[128 = 0]

suz_gufi: [104 122 119 152 165 160 116  71 102 155 117 132 107 181  75  78 136 115
 147  98  93]
kef_rarok: [149 164 150 165 139 159 107 135 114 108 107 142 106  53 132 171 133 180
 140 148 131]
suz_gufi: [105 115 153 141 131 118 121 125 114 104 159  94 111 121 164 172  90 119
 154 169 113]
suz_gufi: [165 143 110 100 113 128  99 176 134 106 107 138 155 155 178 135 136 161
 117 142 174]
kozo_por: [112  76 128 132 126 111 144 104 131 128 128 105  98 131 127 132 108 121
  97 115 120]
kozo_por: [130 149 114 113 127 102 108 171  93  85 166 125 146 188 154 140 124 117
 164 148 135]
kozo_por: [135 154 113 119 120 141 118 155 199  77  87  91 114  86 183 122 187 159
 134  97 200]
vugip_zapo: [134 115 127 143 145 135 125 131 173 123 102 102 112 112 169 139  87 144
 126 168 163]
kozo_por: [101  62 137 168 158 117 134  71 100 111 147 105  69 149  90 117  88 118
 120 124  76]
vugip_zapo: [168 101 127 105 116 140  93 156 146 121 115 133 164 153 163 104 107 168
 107 165 122]
kozo_por: [102 192 112 165 188 169  93  92  84 131 112 133 102 203 115 119 138 115
 203 126 149]
vugip_zapo: [ 92  75 149 119 105 105 147 112 113 140 157  91 113 113 141 162 103 109
 106 124  91]
suz_gufi: [152 111 142  82 102 109 110  95 100  98 151 165 152 211 126  96 165  98
 112 104 128]
kef_rarok: [104 150 197  96 105 141 104  60 160  80 150  93 126 131 211 157 170  79
 178 140 166]
vugip_zapo: [122 160 153 169 165 172 138  79 148 196  96 146 120  83 109 142  85 119
 149 174 131]
kef_rarok: [125 140 168 132 106 148 126 106 131 124 114 121 109  48 150 178 155 147
 117 117 135]
kef_rarok: [132 137 114 146 133 130 140 144  98 149 126 153 126 101  75 126 135 146
 116 107  98]
kozo_por: [118 169 180 116 121 142 145  47 130 156 151 169 148 122  93 115 167  58
 159 119 118]
kef_rarok: [139  88 146 109 102  89 195  80 209 136 116 138 115  75 115 114 136  80
  66 104 172]
kef_rarok: [109 117 136 115 139 154  84  78 126 102 112  94 107 208 180 114 148 121
 151 115 155]
suz_gufi: [108 151  96 165 135 110 159 210 140 122 124  89 101  31 137 187 105 164
 135 136 143]
vugip_zapo: [145 184 126 136 144 174  84 157  87 152 131 162 174 148 108 110 135 158
 175 155  87]
kozo_por: [168 105 135 105  91  83 144 150 123  84 145 158 133 105 127 145 141 135
  79 119 141]
kef_rarok: [113 169  97  96 123  85 179 125 172 128 131 137 137 166 124 106 171  49
 139  85 211]
vugip_zapo: [148 148 188  97  99 155 119  98 203 113 151 137 186  80 140  77 174 106
 160 151 103]
vugip_zapo: [145 112 130 141 126 106 172 120 149 166 102 150 110  73 120 169  81 124
  74 148 164]
suz_gufi: [108 124 143 109  99 124 174 106 143 195 136 141 151  79  86 121 148  92
 102  95  98]
kozo_por: [132 145 157 130 116 135 137  91 100 145 128 162 121  96 102 154 150 118
 115 110 121]
kef_rarok: [145 109 165 117  95  92 149 147 158  92 169 124 143  61 150 157 109 119
 118 168 116]
kozo_por: [111 126 141 150 141 145 126  85 152  93 109 101  79  96 132 125 163 133
 137  94 146]
suz_gufi: [ 95  83 103 136 136 111 138 144 134 103 167  86 122 146  85  63 139 122
 142  93  56]
vugip_zapo: [108 135 111 107 133 120 128  97  71 152 156 157 147 230  75  83 157  77
 143  84  98]
vugip_zapo: [153 100 148 100 116 146 106 109 160 140 124 137 168 157 146  85 117 129
 117 157 112]
suz_gufi: [176 127 142 119 112 108 140 141 181 100 103 144 128  81 177 162 107 141
  93 169 200]
vugip_zapo: [106 146 152 150 120 158 121 112  67 149 135 136 112  69  85 159 162 152
 133  91  67]
kef_rarok: [141  89 124 142 126 127 150 114 133 151 105 144 109  88  85 117 120 150
  73 105 108]
kef_rarok: [121 129 110 125 128 133  83 213  73 128 164 102 167 167 162 149  80 168
 164 183  71]
kozo_por: [125 154  79 102 128 142 126 170 144 195  73 121 152 168 171 139 117 138
 112 123 196]
kef_rarok: [152 128  59 140 156 103 128 233 120 143 135 136 165 176 117 106  52 156
 135 186 119]
suz_gufi: [146 142 152 117 120 149 119 100 129 130 146 167 164 128  80  71 172 117
 142 113  81]
kozo_por: [ 76 127  84 122 150 143 119 134 158 152  86  54 102 187 193 131 119 122
 147 109 190]
suz_gufi: [100 110 122  90  93 107 146 142 106 157 157 115 153 146 123 129 146 101
 112  92  98]
vugip_zapo: [127 129 120 131 125 110 142 143 141 106 128 117 113 108 138 143 131 128
 123 122 152]
suz_gufi: [157 123 179 152 128  99 146  97 153  54 163 149 105  62 117 143 120 111
 136 166 127]
[137 160 143 111 123 140 112 149 141 133 158 138 185 140 137 104 127 113
 174 170 103]  vugip_zapo
[131  68 106 143 152 148 109  81  98 158  72 129  82 189 119 118  99 160
  70 102 136]  vugip_zapo
[126 186 152 107 106 161 124 120  98 215  97 157 157 104 165 207 123 124
 123 146 165]  suz_gufi
[101 125  81 120 126 122 130 181 111 154 114  94 126 151 145 143 124 145
 119 102 138]  suz_gufi
[184 144 156 123 110 160 121 101 186 104  85 170 136  52 113  92 194 164
  97 102 151]  vugip_zapo
[118 115 135 166 163 151 138  83 160 147 107 120 100 105 100 102 104 126
 135 139 117]  suz_gufi
[180 111 107 139 146 140 138 129 222 118  70 146 127  97 115  61 127 160
  91 133 172]  suz_gufi
[136 157 105 120 119 117 139 203 159 145 111 112 149  90 182 176  96 147
 128 168 180]  kef_rarok
[ 72 104 134 119 130 106 140 110 112 140 176  83 126 177 141 135  99  72
 159 137  97]  vugip_zapo
[150 145 126 140 136 113 117 152 131  65 135 131 114 121 147 142 131 144
 145 147 157]  kef_rarok
[131 165 112 177 180 185  94 105 132 120  67 126  83 125 122 115 144 173
 156 117 161]  vugip_zapo
[115 125 141 108 105 113 137 132 114 144 141 119 135 124 158 172 116 111
 119 137 135]  suz_gufi
[101 150 138 134 131 156 105 107  85 121 144 123 123 138 100 113 180 130
 163  86  81]  vugip_zapo
[101 107  72  84 106  80 168 190 124 182 155 115 173 188 114 104 112  87
 107 104 117]  kef_rarok
[122  99 146 105 117 132 123  87 143 129 137 123 139 161 128  90 144 104
 122 114 110]  vugip_zapo
[120 158 129 104 118  94 140 143 138  92 172 126 150 158 145 125 147  77
 168 135 151]  kef_rarok
[161 116 177  96 102 130 156  69 214 150 125 164 169  91 121  83 140  83
 103 147 139]  vugip_zapo
[147 134 146 128 120 133 145 118 142 161 120 158 145  88 113 136 114 124
 110 148 126]  vugip_zapo

katu_fel: [163 141 116 134 103 153 141 142 134  88  99 154 159 116 149 160 104 132
 140 119 129]
katu_fel: [116 127 138  91 135 112 128 167 139  65  71 166 166 124 135 161  86 119
 117 137 105]
lum_gupi: [140 149 111 105  77 123 145 121 118  94 115 166 187  99 154 131 118 102
 126 112 147]
lum_gupi: [177 162  92 179 209 137 120 160 131 167 153 102  96 160 146 128 172 179
 161 132 164]
nuv_soleb: [128 122 160 118  91 125 137 106 164 147 136 112 146  87  76 133 142 110
 132 137 147]
kesi_fam: [134 144 129 128  75 123 133  72  89 135 156 129 154 103 124 138 142 105
 140 148 167]
sozed_tilom: [132 114 183  74  92  65 155 153 166 109 119 123 148  91  73 134 134 104
 162 197 169]
sozed_tilom: [108 118 108 110 172  96 124 170  97 101 112 147 102 174 177 107 110 137
 120 137 106]
nuv_soleb: [117 135 113 126 148 103 120 121  81 126 137 134 118 151 154 126 132 128
 129 153 141]
lum_gupi: [141 147 119 115 205  96 128 201 172 138 124 121 128 143 128 104 158 152
 141 121 142]
katu_fel: [129 120 134 180  83 220 111  55 139 141 113 122 139  97  97 183  99 126
  96  87  92]
sozed_tilom: [122 143  89 174 119 179 106  62  90 132 106 151 150 119 154 178 105 125
  85 103 122]
lum_gupi: [ 58  97 185  51 127  68 120 142 145  96  98 138 150 115  81 126 103  90
 102 160  99]
lum_gupi: [109 106 179 114  95 140 123 104 146 121 123 113 134 105  72 152 112 112
 127 143 105]
katu_fel: [111 150 154  87 218 113 104 205 163 110 125 118 150 151 104 115 143 145
 138 103  88]
kesi_fam: [153 102 118 140 145  99 155 179 191 138  88 130  91 125 128 126 123 147
 130 159 157]
sozed_tilom: [125 124 145 104 149 100 130 164 143 105 107 134 132 132 118 138 119 130
 138 155 128]
nuv_soleb: [136 154 110 130 122 109 125 101  97 116 111 152 166 110 139 170 126 117
 125 163 173]
katu_fel: [123 142 131 134 136 150 106 106  70  98 131 134 137 149 140 165 109 132
 136 139 106]
sozed_tilom: [112 144 126 124 121 135 113  94  95 129 144 131 151 124 129 133 133 115
 118 117 125]
nuv_soleb: [116 109 136 138 129 131 126 117 139 151 133 113 101 130 113 119 130 130
 118 130 121]
katu_fel: [187 132  93  99 101  59 192 213 163 119 137 147 119 126 184  52 158 132
 177 141 198]
kesi_fam: [117 130 149  97  83 130 131 112  86 111 175 122 137 135 133  93 135 108
 151 113 107]
kesi_fam: [150 147 155 130 138 148 121 134 134 126 151 104 140 126  96 145 145 140
 164 131 126]
nuv_soleb: [170 132 134 130 107 123 153 153 153 123 132 122 127 116 122 128 138 137
 166 147 158]
katu_fel: [126 120 128 157  91 173 120  76 120 128 112 133 135 109 118 169 103 121
 106 120 114]
nuv_soleb: [138 173  44 159 204 127 107 143  83 108  82 179 155 157 214 164 115 150
  95 114 147]
sozed_tilom: [124 117 125 125 159 115 123 159 114  89  87 148 114 154 149 158  93 141
 126 160 112]
nuv_soleb: [117 163 157  60 112 101 129 148 121 100 164 132 197 111 112  95 155  99
 154 104 126]
lum_gupi: [ 97 103 186 123  95 145 112  77 131 128 123 108 130 104  59 172 107 109
 119 159 104]
sozed_tilom: [159 120 174 148 153 178 118 158 127 111 156  83  82 167  97 148 123 169
 188 140  78]
kesi_fam: [156 161 113 110 112  96 146 138 131 122 132 145 174 101 138 126 152 116
 148 141 186]
sozed_tilom: [133 131 125 159 123 166 111  91 101 103  92 143 140 124 128 203  90 134
 116 148 118]
kesi_fam: [132  94 105 146 138  85 154 147 184 181 111 121  75 120 130  93 144 135
 108 151 173]
nuv_soleb: [ 98  89 168 110 102 120 127 115  85 120 164 103  74 161 120  98 116 121
 146 153  87]
katu_fel: [ 93 116 115 115 158  22 131 108 154 161  64 152 141  87 102 170 133 102
  79 229 225]
kesi_fam: [155 159 132 122 147 118 131 149 150 139 147 116 155 114 110 125 164 135
 157 128 160]
katu_fel: [133 113 138 121 108 155 142 156 198 129 112 127 136 106 110 106 120 127
 115  75  98]
lum_gupi: [ 99 120 151 114 196  93 108 153 142 143 123 108 106 147  96 130 139 139
 123 159 122]
lum_gupi: [112  97 182  87  66 124 143 128 144  97 128 123 133 110  91 121 105 103
 141 138  98]
sozed_tilom: [115 136  78 150 136 131 118 100 122 113  53 181 165 107 162 187  88 118
  65 128 145]
kesi_fam: [133 149 159 122 104 160 113  97  88 111 166 112 153 127 105 147 134 122
 159 124 109]
lum_gupi: [111 125 142 132 150  98 109  95  58 129 147 114  98 156 124 156 130 131
 145 203 146]
kesi_fam: [ 97  66 119 171 116 147 123  87 124 142  83 132  59 141 134 155  76 132
  76 152  98]
nuv_soleb: [215  82 113 191  99 192 169 190 140  73  88 132  36 176 184 157  64 189
 183 151  94]
[116 117 124 131 130  96 133 113 126 167 149 113 102 128 123 100 152 123
 123 149 158]  katu_fel
[109 124 137 140 130 149 109  93 105 136 136 118 121 133 115 144 122 126
 116 126 108]  katu_fel
[104 127 146 135 201 110 100 133 138 156 124 103 107 142  89 150 142 144
 119 160 128]  lum_gupi
[ 92 130 131 110 178 130 109 154 138 159 171 102 110 158 126  57 159 134
 115  64  81]  kesi_fam
[102 129 133  64  85  70 142 131  85  73 116 170 170 120 156 118 108  87
 127 156 140]  lum_gupi
[119 111 105  90 140  82 153 198 157 111 109 153 116 144 173  64 123 125
 117 106 121]  kesi_fam
[148 125 142 155  52 157 138  57 135 140 121 126 151  74  90 180 120 109
 128 153 163]  sozed_tilom
[ 72  77 239  43  41 129 130 118  83  80 203  89 103 151  77  65 110  89
 174 126  28]  nuv_soleb
[148 121 123 158 166 162 121 159 142 117 108 122  98 155 136 150 109 162
 135 122  98]  sozed_tilom
[142 165 124 106 116 105 132 124 119 111 127 147 188 100 126 147 142 112
 141 141 170]  nuv_soleb
[143 110 138 110  86  86 165 144 193 145 111 130 135  83 101 111 140 111
 131 154 180]  sozed_tilom
[144 161 123 145 171 141 109 128 106 136 148 114 136 143 126 147 150 148
 149 132 138]  katu_fel
[120 132 129 116 149 102 125 137  89 137 171 112 101 161 144  90 152 133
 151 141 131]  katu_fel
[161  96 128 182  57 172 146  74 103 130 127 120  80 125 134 163  98 136
 143 163 135]  sozed_tilom
[136 147 176 107 100 134 130 112 160 156 181  89 161  90  58 111 175 113
 161 116 143]  sozed_tilom
[120 131 149 124 132 140 111 113  77 101 141 122 123 152 126 153 113 131
 147 150 102]  sozed_tilom
[110 123 100 110 141  91 135 148 123 133 125 145 121 141 165  84 134 120
 108 116 135]  sozed_tilom
[136 109 136 143  52 131 142  67  96 119 119 137 125 103 123 167 104 108
 131 178 156]  sozed_tilom
[124 146 141 106 180 119 118 175 165 127 127 120 149 130 107 118 146 138
 134 107 115]  sozed_tilom
[145 130 125 134 138 141 136 156 177 142 125 120 129 119 118 112 140 139
 130  98 126]  nuv_soleb
[114 113 125 129  99 146 123 105  90  86  97 156 133 134 151 163  80 118
 110 137  99]  kesi_fam
[170 100 117 162  97 131 162 141 214 130  48 148 124  79 110 182  97 136
 112 163 173]  sozed_tilom

vime-dalo: [ 91 174  97 152 120 127  81 107 120 142 132 123 144 127 126 110 143 155
 156 143 119]
mizif-risal: [143 128 125 158 139 152 120 130 126 131 102 128 141 141 140  97 115 136
 158 125 123]
baz-lut: [103 155 140 130 139 118 149  94 152 122 122 145 114 129 135 119 118 137
 139 118 112]
zabup-gif: [ 92 142  76 181  76 114  37  98  92 166 120 116 116 115 124 146 163 158
 117 140 141]
sedu-pezag: [ 89 168 106 102 133 129 155 112 132 128 141 163 107 108 118 111 157  84
 107 143 135]
zabup-gif: [108 135 167 160 102  92  93  78 132 123  77 126 114 147 152 128 134 199
 203 129  70]
vime-dalo: [153  97 122 121 147 103 150 113 140  80  91 119 100 140 149 120  95 153
 119 103  96]
sedu-pezag: [160 121 146 167 154 126 123 107 154 116 126  96 127 140 155 120  70 184
 132 116  88]
sedu-pezag: [110 152 184 114 102 143 109 152 124 137 121 119 176 153 121 136 157 141
 220 171 113]
mizif-risal: [149 124 143 177 127 131  88 102 117 159 127 120 134 123 145 130 114 163
 142 125 113]
zabup-gif: [131 114 128 129 150 144 195 115 157  90  61 160  93 148 145  95 100  97
 126  95 131]
zabup-gif: [118 121 177 115 123  99 150 110 147 107  96 139 119 147 137 133 125 158
 179 111  96]
mizif-risal: [152 133 120 126 176 134 172 113 124 149 155 177 107  92 134  75 131  86
 100 111 124]
zabup-gif: [127 125  93 126 121 129 117 145 124 117 137 108 121 126 123 123 132 126
 101 144 130]
sedu-pezag: [ 79 220 163 101 165 149 207 139 215  89 175 110 128 148 130  66 105 133
 160 199  61]
sedu-pezag: [145 113 185 153 127 140 168 160 157 157 151 130 115 132 127  90 129 129
 147 139 110]
zabup-gif: [101 180 163 154 107 146  93  84 136 151 130 119 138 129 141 162 127 142
 147 178 111]
mizif-risal: [117 127 120 135 136 153 177 159 148 130 115 153 117 138 118  75 135  93
 137 114 149]
mizif-risal: [143 114 180 136 100 152 120 149  99 162  98 155 143 135 129 114 174 102
 196 158 126]
vime-dalo: [120 153 115 143 158 114 119  90 141  96  94 125 132 144 151  91 101 179
 176 113  80]
mizif-risal: [179 100 146  66 152 190 170 190 115  85  93 125 183 157 127 151 107  55
 140 143 169]
sedu-pezag: [172  68  92 143 118 125  87 136  98 103  82  96 130 141 140 159 102 148
 103 101 144]
baz-lut: [ 92 153 102 100 134 164 126 201 139 151 193 108 218 143  72 159 120 106
 127  94 228]
baz-lut: [139 122 123 133 131 133 138 139 129 136 145 127 115 118 127 113 131 115
 106 138 127]
mizif-risal: [118 150 104 126 133  86  81  53  90 126 108 154 111 101 148 132 149 153
 139 125  89]
sedu-pezag: [159 118  71 121 185  81 129 120 136  99 187  98 114 102 135  94  88 179
  71  95  86]
zabup-gif: [149 111 141  59 149 106 179 161 115  75 102 153 116 133 133  65 169 107
 184 154  68]
zabup-gif: [133 134  92 126 123 133 106 149 120 113 145  95 125 125 128 115 135 132
 106 171 110]
mizif-risal: [118 139 131  94 115 105 107 113 102 117 121 136 129 119 129 144 162 128
 149 155 104]
vime-dalo: [175 100  77 146 169 174 157 164 125 103  93 129 129 141 140  60  97  96
 113 112 142]
baz-lut: [108 159 160 155 111 175 166 135 131 192 142 185  99 106 121  76 182  52
 134 175 142]
vime-dalo: [173  76  84 136 141 180 162 187 112 117  86 140 124 140 125  85 122  62
  99 109 179]
baz-lut: [165 119 123 114 157 142 144 147 111 136 154 141 135 109 129 101 133  97
 113 137 126]
sedu-pezag: [ 99 158 105  98 136 130 145 133 147 100 141 119 133 133 119 134 121 117
 111 139 134]
baz-lut: [134  99 129 146  79 146 111 172 119 144 125 102 115 136 118 140 152 113
 110 165 146]
baz-lut: [109 133  84 116 130 127 131 146  91 171 155 182 127  94  99  86 189  75
 119 106 171]
sedu-pezag: [124 156 149 122 143 146 172 152 168  98 133 111 117 146 138  71 122 130
 156 184  73]
vime-dalo: [105 149  57 149 128 147 100 128 117  98  72 122 133 150 135  80 131 135
 156 134 127]
mizif-risal: [ 89 121 125 155  85 107 107 128 160 130 135  86 116 146 114 180 107 174
  99 106 152]
vime-dalo: [135 102 113 112 138 100 122 111 112 115 110 141 133 126 126 152 118 140
 123  71 146]
baz-lut: [173 144 185 173 147 179 143 103 129 172 135 150 116 110 160  99 118  95
 130 180  98]
baz-lut: [167 147 185 126 166 188 159 158 172 119 167  82 182 151 138 150  57 126
 127 163 126]
vime-dalo: [122  93  87 170  93 100  96 119 112 129  89 124  79 128 133 110 146 155
 113 110 121]
sedu-pezag: [167 118 142 167 163 114 138 106 144 134 145 121 103 117 155  80  96 170
 126 121  71]
mizif-risal: [ 96 115 157 173  84 122 133 126 139 181 120 155  96 127 114 124 158 126
 137 105 154]
vime-dalo: [135 126 193 135 113 139 157 141 148 155 151 132 114 126 128 129 139 115
 135 161 113]
vime-dalo: [145 117 111 105 123 148 137 165 123 132 172 108 127 112 113 155 130  84
  57 158 158]
zabup-gif: [ 90 157 158 155  98 129 101  93 154 150 142 106 135 135 126 196 106 157
 116 132 145]
zabup-gif: [111 132 136 104 110 113 113 139 115 150 167 128 145 115 105 165 154 123
 121 129 151]
baz-lut: [169 116 178  64 141 152 146 158 102  88  86 136 173 150 140 133 142  96
 202 170 103]
[180  81 147 170 128 123 104 127 109 143 107 119 120 129 149 112 117 161
 146 117 102]  sedu-pezag
[105 176 145 189 106 122  86 109 143 187 197 103 108 103 131 101 149 172
 126 192  77]  vime-dalo
[ 72 143 110 103 114 100 171  99 113 139  92 219  72 105 115  81 203  70
 141 104 139]  mizif-risal
[129 100 104 137 108 132 103 113 107 134  95 133 128 128 124 186 117 111
  88  87 187]  sedu-pezag
[116 118  89 108 133 155 148 150 147  67  67 109 148 171 125 151  85 112
 119  96 175]  mizif-risal
[154 120 154  91 124 162  86 155  70 132  91 139 215 147 123 163 152 104
 213 136 160]  baz-lut
[ 76 194 148 153  85 123  95 111 154 143 166  90 105 125 132 125 156 163
 139 228  67]  vime-dalo
[137 126 113  81 124 130  95 121 102  71  79 103 165 151 138 186 114 132
 146 142 129]  mizif-risal
[137 133 119 177 143 124 125  97 154 144 159 109 100 113 142 124  86 158
  74 117 115]  baz-lut
[169 103 159 144 144 158 151 156 142 154 165 116 141 124 126 141  95 111
  95 119 154]  mizif-risal
[163  98 121 181 104 137 109 122  97 175 128 143  71  96 143  96 162 103
  87 164 113]  baz-lut
[116 118 136 144 137 147 207 166 168 162 162 163  94 119 105  76 135  79
  92  98 166]  mizif-risal
[130 154 155 161 142 161 142  90 153 125  94 135 121 141 155 120  93 127
 143 142 111]  zabup-gif
[104 127 111 101 110 117  93 132  89 128  97 149 167 137 110 149 164 125
 180 100 162]  baz-lut
[151  74  61 167 138 115 125 136 113 117  81 137  97 132 134  76 117 141
 109  61 144]  zabup-gif
[126 100 183 218  88 165 139 167 156 204 125 132 119 148 117  97 133 133
 159 112 162]  mizif-risal
[149 118 126 166 165 115 113 102 114 163 131 158 147 116 134  94 113 160
 159  57 132]  vime-dalo
[ 93 159 173 122 108 145 160 116 143 135  97 165 114 138 130 112 160  96
 176 160 117]  baz-lut
[109 111 153 153 101 112 145 113 139 178 148 157  91 108 114 152 142 115
  89  93 163]  mizif-risal
[100 136 123 132 110 129 135 113 141 124 109 134 111 134 125 150 126 118
 111 120 148]  zabup-gif
[ 96 137 132 114  86 110 121 121 140  97 106 105  96 141 131 153 145 139
 124 173 101]  vime-dalo
[123 121 176 162  97 131 131 160 142 182 167 124 119 125 114 109 157 137
 147 151 122]  mizif-risal
[ 67 168 102  89 107  58 119 129 151 107 203  94  96 109 106 127 164 175
 102 169  76]  mizif-risal
